Look-ups in named tables: a row name and a column name give one cell, copied from the table.

Fazomus =
         Fasuna    Mab  Koduk  Vitus   Loko   Tiba  Zurukar  Ponul
Tis       7.421  5.089  6.111  5.869  5.152  6.040    4.981  5.353
Mub       6.043  5.904  5.721  6.585  5.720  6.327    5.692  6.628
Teparo    6.983  6.747  6.297  5.077  6.068  6.011    6.230  2.378
Tisip     3.653  6.463  4.124  6.498  5.296  6.171    4.860  7.189
Kelod     5.412  5.508  5.319  5.409  5.165  6.808    6.053  5.998
Viru      4.525  6.140  4.938  5.663  6.282  5.585    6.239  5.910
Kozali    6.656  6.030  5.648  6.365  5.675  6.828    6.101  4.729
Rozuf     4.869  7.158  5.275  6.263  5.940  5.115    5.731  6.657
Pilob     5.371  5.942  6.056  5.068  6.018  6.298    5.857  5.993
Sapugud   4.657  3.844  4.595  4.489  7.854  5.676    6.652  6.515
Bigom     5.407  7.473  6.383  5.308  7.054  5.320    3.723  6.053
Faf       6.220  4.513  7.370  4.567  6.731  5.816    5.289  4.488
Gopab     5.555  5.700  7.752  3.538  6.273  6.232    5.592  4.728
Salani    5.900  5.036  5.536  6.068  6.595  6.290    6.101  5.192

Faf, Loko -> 6.731
Bigom, Mab -> 7.473
Rozuf, Mab -> 7.158
Kelod, Zurukar -> 6.053
Pilob, Tiba -> 6.298
Tisip, Mab -> 6.463
Tisip, Zurukar -> 4.860
Bigom, Zurukar -> 3.723

Zaf =
,Zap,Bepid,Sir,Tipu,Lobufu,Mazen,Mododel,Duzas
Tol,0.8,46.8,-6.3,-11.1,21.1,-36.2,64.2,-1.6
Doro,21.3,-48.1,30.9,-13.1,-26.2,24.5,-72.1,5.3
Luz,21.6,-26.1,-19.8,-13.7,27.8,-55.1,55.4,24.9
Meposiz,1.9,-19.8,-22.7,-30.5,12.0,-46.0,-42.5,-39.1
Tefez,26.3,38.6,27.7,-76.6,-15.8,44.7,36.9,20.1
Lumine,1.8,30.9,1.3,30.1,-12.3,72.1,31.6,37.5
Fev,28.6,-21.6,-32.8,82.7,50.4,-15.6,-40.7,13.8
Gusogov,-11.2,-25.5,-39.7,-3.0,10.9,22.9,-30.6,17.7
Posidu,34.5,17.8,27.6,49.4,9.6,-68.6,25.8,18.7

Sir of Posidu: 27.6
Zap of Tefez: 26.3
Mododel of Fev: -40.7
Zap of Fev: 28.6
Bepid of Tefez: 38.6
Tipu of Doro: -13.1
Lobufu of Posidu: 9.6
Mododel of Lumine: 31.6
Duzas of Luz: 24.9
Tipu of Fev: 82.7
Bepid of Doro: -48.1
Mazen of Posidu: -68.6

Likif
|  | Ner | Fepo | Gobu | Velom | Rivu | Kar | Befe |
|---|---|---|---|---|---|---|---|
| Fipabes | 8135 | 5332 | 2777 | 6506 | 5834 | 5949 | 5576 |
| Ril | 7285 | 6758 | 3724 | 6960 | 4486 | 6484 | 6368 |
| Dotu | 4227 | 2641 | 6879 | 5605 | 7110 | 2851 | 3609 |
| Bive | 2537 | 4717 | 8769 | 4913 | 5386 | 4784 | 4652 |
| Pozuben | 8564 | 5854 | 842 | 5661 | 4594 | 6350 | 6903 |

Ril, Kar -> 6484
Pozuben, Velom -> 5661
Fipabes, Gobu -> 2777
Pozuben, Kar -> 6350
Bive, Velom -> 4913
Bive, Ner -> 2537
Fipabes, Fepo -> 5332
Bive, Befe -> 4652
Fipabes, Velom -> 6506
Which row has the largest Ner? Pozuben

Table Peviz
            Vom     Pov  Sozud    Gaso     Los     Zif
Lita       7660   -1091  10500   -8845  -22919   -4569
Gezon     10881   18832   -533    2090  -18137   -2459
Mon      -21983   38546  -5609   -3627    2357   37150
Div        1234    2718   8334   -3475   17713   10958
Pon      -52939   23814  87367   49297   80774  -80672
Zap       29530  -28854  46846  -34849  -30338  -21099
Vulutir   16390    6480  24223    1067   15588   15612
Mer      -27146   43462  60147    9145   46821   -7013

What is the Sozud of Mer in Peviz? 60147
What is the Los of Gezon in Peviz? -18137
What is the Los of Lita in Peviz? -22919
What is the Gaso of Mon in Peviz? -3627
What is the Vom of Vulutir in Peviz? 16390
What is the Vom of Zap in Peviz? 29530
What is the Vom of Gezon in Peviz? 10881
What is the Gaso of Zap in Peviz? -34849
What is the Vom of Mer in Peviz? -27146
What is the Sozud of Div in Peviz? 8334
What is the Vom of Div in Peviz? 1234
What is the Pov of Pon in Peviz? 23814
What is the Pov of Gezon in Peviz? 18832
What is the Los of Mer in Peviz? 46821
What is the Vom of Lita in Peviz? 7660
What is the Vom of Pon in Peviz? -52939
What is the Pov of Vulutir in Peviz? 6480
What is the Zif of Mer in Peviz? -7013
What is the Los of Mon in Peviz? 2357
What is the Zif of Pon in Peviz? -80672

